Here is a tiny trained network, its code and every weight. The questions are about switching its units off for an input and a target symbol, where a switched-off unit gives its printed mean instead of its output.

import numpy as np


def w(rows, s, z=0):
    codes = np.array(rows[::2]) - 128.0
    scale = np.full(codes.shape[1], s)
    scale[-1] = z or s
    return codes * scale


def norm(h):
    return h / np.sqrt((h * h).mean(-1, keepdims=True) + 1e-5)


def f(y):
    return np.maximum(y, 0)


def softmax(a):
    e = np.exp(a - a.max(-1, keepdims=True))
    return e / e.sum(-1, keepdims=True)


def log_softmax(a):
    a = a - a.max(-1, keepdims=True)
    return a - np.log(np.exp(a).sum(-1, keepdims=True))


def net(x, mask):
    ids = ['ΔΠΣεμξτφω'.index(c) for c in x.split()]
    T = len(ids)
    res = E[ids] + P[:T]
    u = 0
    for l in range(3):
        q, k, v = (norm(res) @ M[l].T for M in (Q, K, V))
        z = softmax(np.where(np.tri(T) > 0, q @ k.T / 2**0.5, -1e9)) @ v
        res = res + np.where(mask[u], z, O[l][:, -1]) @ O[l][:, :-1]
        u += 1
        y = f(norm(res) @ A[l][:, :-1].T + A[l][:, -1])
        res = res + np.where(mask[u : u + 4], y, B[l][:, -1]) @ B[l][:, :-1]
        u += 4
    return log_softmax(norm(res)[-1] @ U[:, :-1].T + U[:, -1])


Q, K, V, O, A, B = {}, {}, {}, {}, {}, {}
E = w([
[135,90,206,152,167,151,186,183],'Δ',
[157,53,175,161,12,94,44,106],'Π',
[93,99,155,185,176,204,139,154],'Σ',
[112,119,101,157,173,195,106,216],'ε',
[156,128,177,161,132,18,146,100],'μ',
[139,155,135,126,160,117,115,234],'ξ',
[236,66,141,99,146,74,175,107],'τ',
[194,77,121,168,167,157,182,255],'φ',
[171,125,108,191,134,34,127,119],'ω',
],0.01)
P = w([
[190,254,109,206,144,186,153,137],'0',
[169,219,115,195,144,172,145,122],'1',
[158,187,117,194,143,154,139,137],'2',
[148,164,121,186,139,141,132,143],'3',
[140,151,120,176,132,120,123,152],'4',
[130,133,122,164,129,119,117,158],'5',
[120,124,119,156,123,105,110,161],'6',
[109,109,126,146,123,107,107,166],'7',
[96,98,129,138,122,106,102,169],'8',
[84,83,129,131,120,99,101,169],'9',
[71,69,132,126,122,96,98,170],'10',
[58,53,132,120,122,89,96,168],'11',
[41,41,129,110,123,81,88,160],'12',
[35,26,127,114,123,71,83,158],'13',
],0.0065)
Q[0] = w([
[154,188,154,68,152,157,142,139],'L0H1',
[164,16,189,242,220,53,93,255],'L0H1',
],0.009)
K[0] = w([
[151,191,126,209,171,135,151,115],'L0H1',
[24,3,92,66,174,57,110,142],'L0H1',
],0.0055)
V[0] = w([
[128,185,201,100,159,122,63,201],'L0H1',
[10,77,220,160,37,253,124,100],'L0H1',
],0.004)
O[0] = w([
[109,58,172,188,254,65,96,101,236],'L0H1',
[198,149,158,129,113,127,88,172,5],'L0H1',
],0.0083,0.0025)
A[0] = w([
[119,122,169,120,140,35,139,65,251],'L0N1',
[102,136,84,27,133,97,109,135,21],'L0N2',
[101,129,153,169,147,169,117,201,218],'L0N3',
[47,147,190,133,208,255,53,190,77],'L0N4',
],0.004,0.0012)
B[0] = w([
[165,136,125,152,115,157,152,102,199],'L0N1',
[102,146,114,179,151,86,104,150,129],'L0N2',
[136,178,107,132,84,102,140,1,253],'L0N3',
[153,118,91,147,105,17,161,116,241],'L0N4',
],0.0078,0.0046)
Q[1] = w([
[93,255,147,1,77,237,43,100],'L1H1',
[120,145,151,151,155,100,136,97],'L1H1',
],0.0098)
K[1] = w([
[202,249,77,182,255,161,244,89],'L1H1',
[88,32,74,140,89,201,149,216],'L1H1',
],0.0049)
V[1] = w([
[114,143,36,203,90,164,61,131],'L1H1',
[47,141,192,108,75,96,52,2],'L1H1',
],0.0043)
O[1] = w([
[112,120,252,85,172,102,141,166,252],'L1H1',
[155,170,117,125,191,206,141,209,161],'L1H1',
],0.012,0.0016)
A[1] = w([
[223,153,131,61,185,151,166,197,81],'L1N1',
[180,89,173,17,121,139,166,106,117],'L1N2',
[119,133,2,153,186,82,58,89,89],'L1N3',
[143,171,152,95,130,47,128,186,251],'L1N4',
],0.0057,0.0013)
B[1] = w([
[70,107,88,153,50,68,36,50,211],'L1N1',
[127,113,128,70,126,174,254,147,143],'L1N2',
[210,73,91,147,99,154,208,133,229],'L1N3',
[102,103,176,155,62,220,134,121,253],'L1N4',
],0.0065,0.0041)
Q[2] = w([
[17,226,141,60,181,146,86,93],'L2H1',
[97,99,2,84,59,89,102,54],'L2H1',
],0.0073)
K[2] = w([
[125,170,136,126,79,161,207,69],'L2H1',
[185,65,2,105,56,210,170,116],'L2H1',
],0.0082)
V[2] = w([
[187,4,201,169,115,165,129,57],'L2H1',
[87,143,157,82,96,147,171,66],'L2H1',
],0.004)
O[2] = w([
[82,253,90,199,164,210,129,180,254],'L2H1',
[204,114,43,118,180,143,78,209,93],'L2H1',
],0.0051,0.0052)
A[2] = w([
[160,154,107,190,133,130,155,151,251],'L2N1',
[99,165,130,143,123,142,162,88,138],'L2N2',
[144,180,165,140,65,255,134,152,248],'L2N3',
[176,115,105,104,106,113,138,105,137],'L2N4',
],0.0098,0.0023)
B[2] = w([
[139,173,163,52,142,160,78,102,245],'L2N1',
[86,10,65,98,91,125,145,234,171],'L2N2',
[180,3,98,57,81,146,75,105,166],'L2N3',
[57,192,221,172,159,116,19,186,140],'L2N4',
],0.0077,0.012)
U = w([
[112,132,98,95,138,102,87,114,51],'Δ',
[152,139,156,68,93,162,80,125,159],'Π',
[187,192,103,186,128,114,68,105,113],'Σ',
[144,172,61,115,165,202,165,158,254],'ε',
[78,90,102,160,84,44,122,86,142],'μ',
[85,141,211,145,161,118,143,150,107],'ξ',
[56,98,94,58,114,157,204,169,81],'τ',
[159,91,112,151,253,105,145,69,120],'φ',
[70,165,16,136,60,139,132,133,111],'ω',
],0.013,0.0031)

Each question gives the input, a string of symbols that net reads in full, and the target symbol t.
The units are the heads (2 rows each of Q, K, V and O) and the neurons (one row each of A and B). Each row of codes is followed by its name. A weight is (code - 128) times the scale printed after its matrix; where a second scale follows, it is the last column's (O, A, B and U).
mask holds one flag per unit, layer by layer, with each layer's heads first. A switched-off unit (its flag False) gives its mean, the last column of its rows in O or B, instead of its output. The means were averaged over made-up inputs and are rounded, as every weight is.
A unit's drop is (log p(t) with every unit on - log p(t) with that unit switched off) / (log p(t) with every unit on - log p(t) with every unit switched off).
The circuit of an input: a set's keep is (log p(t) with only the set's units on - log p(t) with every unit switched off) / (log p(t) with every unit on - log p(t) with every unit switched off). Starting from the 12 units with the biggest drops (on a tie, the unit counted first), units are removed one at a time, each time the one whose removal leaves the highest keep (on an exact tie, the one counted first), for as long as the keep stays at least 0.8.
circuit, biggest first: the units of the circuit, biggest drop first
unit that matters most: the unit with the biggest drop
top k neurons: the k neurons with the biggest drops, biggest first
top k neurons in layer l: the k neurons of layer l with the biggest drops, biggest first
input φ Δ Σ ε ε ε Δ μ τ φ ξ φ, target φ: top 3 neurons : L2N2, L1N1, L1N4
input φ φ μ τ ω τ φ Π Σ ξ φ φ ω, target ξ: circuit, biggest first : L1H1, L2N3
input φ ξ ξ φ ε ξ Σ, target φ: circuit, biggest first : L0N4, L1N1, L1N4
input Σ ξ φ Π ξ μ μ μ ω φ ξ τ, target τ: circuit, biggest first : L1N2, L0H1
input ω μ ω Δ ξ Δ, target φ: circuit, biggest first : L0H1, L1H1, L1N1, L1N4
input ω Σ Σ τ φ Σ φ Σ μ τ φ, target ω: circuit, biggest first : L1H1, L0N3
input ξ ξ τ φ μ φ Π ε ξ Δ φ, target ξ: circuit, biggest first : L2N3, L2N2
input φ ξ Π Π ε φ ω τ, target τ: circuit, biggest first : L0H1, L1N2
input ω ξ Δ, target φ: circuit, biggest first : L0H1, L1H1, L1N4
input τ φ ε Σ Δ μ φ μ Σ φ, target Π: unit that matters most : L0H1
input ξ μ φ ε μ Δ, target ε: top 4 neurons : L1N1, L0N3, L1N3, L2N3
input ε μ φ μ ξ μ, target φ: top 3 neurons : L0N3, L1N4, L0N1
input Σ τ μ ξ, target ε: circuit, biggest first : L0H1, L1H1
input φ ω Π φ ε φ Δ μ, target Π: circuit, biggest first : L1N4, L2N3, L1H1
input Σ ξ Π μ, target Π: unit that matters most : L2N3
input ε ξ ξ ω Π φ ξ Σ ξ ω ω φ, target ξ: circuit, biggest first : L2N2, L2N3
input μ φ φ Δ ε μ Π φ Δ ε μ Δ, target Π: circuit, biggest first : L2N3, L0H1, L1H1
input μ φ ξ ξ, target φ: top 2 neurons : L1N1, L1N3
input μ φ ε φ ω Σ, target τ: top 3 neurons : L2N2, L1N1, L0N3
input ξ Π φ ε Σ φ φ Σ, target Π: unit that matters most : L0H1
input ε τ μ τ, target ε: circuit, biggest first : L0H1, L1H1, L2H1, L0N4
input τ τ φ ε ξ ω ε φ ε μ Δ φ ξ, target μ: top 2 neurons : L0N1, L0N4
input ε φ φ φ ω Δ, target τ: top 2 neurons : L0N3, L2N2
input φ Σ Π ξ ξ ξ, target ξ: top 2 neurons : L1N4, L2N3
input ε μ ε ε ε Π ξ μ ξ, target ξ: top 2 neurons in layer 0 : L0N4, L0N3
